[[115 126 136 147 133 140 126 146 133 123 127]
 [142 126 117 105 126 123 121 119 118 134 124]
 [140 132 124 114 122 111 133 110 128 131 133]
 [139 131 120 115 122 110 133 110 129 132 131]]
->
[[127 124 133 131]
 [123 134 131 132]
 [133 118 128 129]
 [146 119 110 110]
 [126 121 133 133]
 [140 123 111 110]
 [133 126 122 122]
 [147 105 114 115]
 [136 117 124 120]
 [126 126 132 131]
 [115 142 140 139]]

[[129 122 128 130 130 126 125 129 129]
 [128 127 132 126 128 125 126 128 128]
 [130 111 143 121 128 111 112 131 127]
 [127 141 112 139 131 145 143 128 131]
 [129 130 121 138 132 131 133 129 130]
 [130 118 139 130 131 117 121 131 130]
 [127 148 106 142 131 151 149 128 132]]
->
[[129 128 127 131 130 130 132]
 [129 128 131 128 129 131 128]
 [125 126 112 143 133 121 149]
 [126 125 111 145 131 117 151]
 [130 128 128 131 132 131 131]
 [130 126 121 139 138 130 142]
 [128 132 143 112 121 139 106]
 [122 127 111 141 130 118 148]
 [129 128 130 127 129 130 127]]

[[132 111 132 129]
 [128 107 128 129]
 [125 116 130 130]
 [130 123 136 120]]
->
[[129 129 130 120]
 [132 128 130 136]
 [111 107 116 123]
 [132 128 125 130]]

[[122 149 130 125 126 132 126 127 131 125 130 129 120]
 [129 146 126 129 138 122 116 125 140 135 130 127 128]
 [126 139 129 134 122 129 115 126 109 129 134 123 103]
 [127 128 133 130 109 133 139 119 121 138 127 134 128]
 [130 152 129 129 130 133 130 130 111 125 122 130 129]]
->
[[120 128 103 128 129]
 [129 127 123 134 130]
 [130 130 134 127 122]
 [125 135 129 138 125]
 [131 140 109 121 111]
 [127 125 126 119 130]
 [126 116 115 139 130]
 [132 122 129 133 133]
 [126 138 122 109 130]
 [125 129 134 130 129]
 [130 126 129 133 129]
 [149 146 139 128 152]
 [122 129 126 127 130]]

[[135 117 121 136 121 128 155 129 138 131 129 131 130 126]
 [116 139 133 114 132 128 102 121 113 120 123 120 121 128]
 [138 121 130 144 132 128 148 142 141 141 140 142 142 130]
 [131 123 128 134 130 128 135 140 133 134 139 133 134 124]
 [128 113 117 132 122 128 151 122 137 124 122 125 123 128]
 [136 118 123 137 125 128 155 130 140 131 132 132 133 128]]
->
[[126 128 130 124 128 128]
 [130 121 142 134 123 133]
 [131 120 142 133 125 132]
 [129 123 140 139 122 132]
 [131 120 141 134 124 131]
 [138 113 141 133 137 140]
 [129 121 142 140 122 130]
 [155 102 148 135 151 155]
 [128 128 128 128 128 128]
 [121 132 132 130 122 125]
 [136 114 144 134 132 137]
 [121 133 130 128 117 123]
 [117 139 121 123 113 118]
 [135 116 138 131 128 136]]

[[132 146 142 109 124 130 143]
 [ 99 132 135 116 135 130 118]
 [112 138 150 109 127 126 134]]
->
[[143 118 134]
 [130 130 126]
 [124 135 127]
 [109 116 109]
 [142 135 150]
 [146 132 138]
 [132  99 112]]

[[106 126 118 111 118 131 130 120 118 128 133 107 131]
 [107 126 119 110 119 131 130 114 119 128 133 108 113]
 [117 127 119 116 119 127 129 109 119 128 129 119  99]
 [ 99 126 118 106 118 135 130 117 118 128 139 101 123]]
->
[[131 113  99 123]
 [107 108 119 101]
 [133 133 129 139]
 [128 128 128 128]
 [118 119 119 118]
 [120 114 109 117]
 [130 130 129 130]
 [131 131 127 135]
 [118 119 119 118]
 [111 110 116 106]
 [118 119 119 118]
 [126 126 127 126]
 [106 107 117  99]]
---
[[142 117]
 [133 104]
 [143 119]
 [140 115]
 [137 109]
 [143 118]
 [133 103]]
->
[[133 103]
 [133 104]
 [137 109]
 [140 115]
 [142 117]
 [143 118]
 [143 119]]

[[121 124 121 121 121 121 128 125 126 123 124 122 121 122 127 124]
 [121 103 121 120 121 121 128 132 129 105 112 118 136 118 144 113]]
->
[[121 103 121 120 121 121 128 132 129 105 112 118 136 118 144 113]
 [121 124 121 121 121 121 128 125 126 123 124 122 121 122 127 124]]

[[116 136 131 138 131 139 113 126 121 141 116 124 143 136 120 110]
 [121 120 115 126 120 122 118 119 118 129 121 120 139 140 122 118]
 [117 135 116 135 125 136 121 135 132 125 118 118 140 137 118 122]
 [127 146 127 143 141 146 134 139 140 131 126 124 132 124 120 132]
 [128 138 154 141 142 142 129 130 124 149 129 141 138 126 123 115]
 [132 111 132 117 123 112 127 117 118 126 132 133 127 131 133 126]]
->
[[132 111 132 117 123 112 127 117 118 126 132 133 127 131 133 126]
 [121 120 115 126 120 122 118 119 118 129 121 120 139 140 122 118]
 [117 135 116 135 125 136 121 135 132 125 118 118 140 137 118 122]
 [116 136 131 138 131 139 113 126 121 141 116 124 143 136 120 110]
 [128 138 154 141 142 142 129 130 124 149 129 141 138 126 123 115]
 [127 146 127 143 141 146 134 139 140 131 126 124 132 124 120 132]]

[[137 135 137 142 128 103 114 113 116 124]
 [130 129 131 132 126 107 109 114 114 121]
 [129 128 130 141 125 110 122 112 112 118]
 [126 126 126 138 126 132 146 126 124 125]]
->
[[126 126 126 138 126 132 146 126 124 125]
 [129 128 130 141 125 110 122 112 112 118]
 [130 129 131 132 126 107 109 114 114 121]
 [137 135 137 142 128 103 114 113 116 124]]

[[133 119 122 130 137 126 129]
 [108 104 123 107 130 157 140]
 [118 121 116 125 132 146 144]
 [129 105 117 131 137 124 124]
 [136 123 143 111 127 139 129]
 [136 117 143 106 126 143 124]
 [124 131 134 124 122 132 127]]
->
[[108 104 123 107 130 157 140]
 [129 105 117 131 137 124 124]
 [136 117 143 106 126 143 124]
 [133 119 122 130 137 126 129]
 [118 121 116 125 132 146 144]
 [136 123 143 111 127 139 129]
 [124 131 134 124 122 132 127]]

[[133 124 111 136 103 128 114 128 133 122]
 [133 116 142 120 155 129 137 122 120 132]
 [113 157 133 127 126 126 137 134 130 136]
 [121 115 133 126 132 121 128 142 142 102]
 [140 102 134 123 147 129 128 122 123 123]
 [125 136 113 136 100 127 117 132 135 124]
 [129 126 143 120 155 130 140 123 120 136]]
->
[[140 102 134 123 147 129 128 122 123 123]
 [121 115 133 126 132 121 128 142 142 102]
 [133 116 142 120 155 129 137 122 120 132]
 [133 124 111 136 103 128 114 128 133 122]
 [129 126 143 120 155 130 140 123 120 136]
 [125 136 113 136 100 127 117 132 135 124]
 [113 157 133 127 126 126 137 134 130 136]]

[[150 108 107 143 134 118 110 108 108 133]
 [115 118 143 106 110 143 133 136 113 107]
 [120 107 150 136 117 141 124 126 127 126]
 [122 110 106 107 113 134 148 132 134 147]
 [136 116 126 126 138 116 147 123 107 115]]
->
[[120 107 150 136 117 141 124 126 127 126]
 [150 108 107 143 134 118 110 108 108 133]
 [122 110 106 107 113 134 148 132 134 147]
 [136 116 126 126 138 116 147 123 107 115]
 [115 118 143 106 110 143 133 136 113 107]]
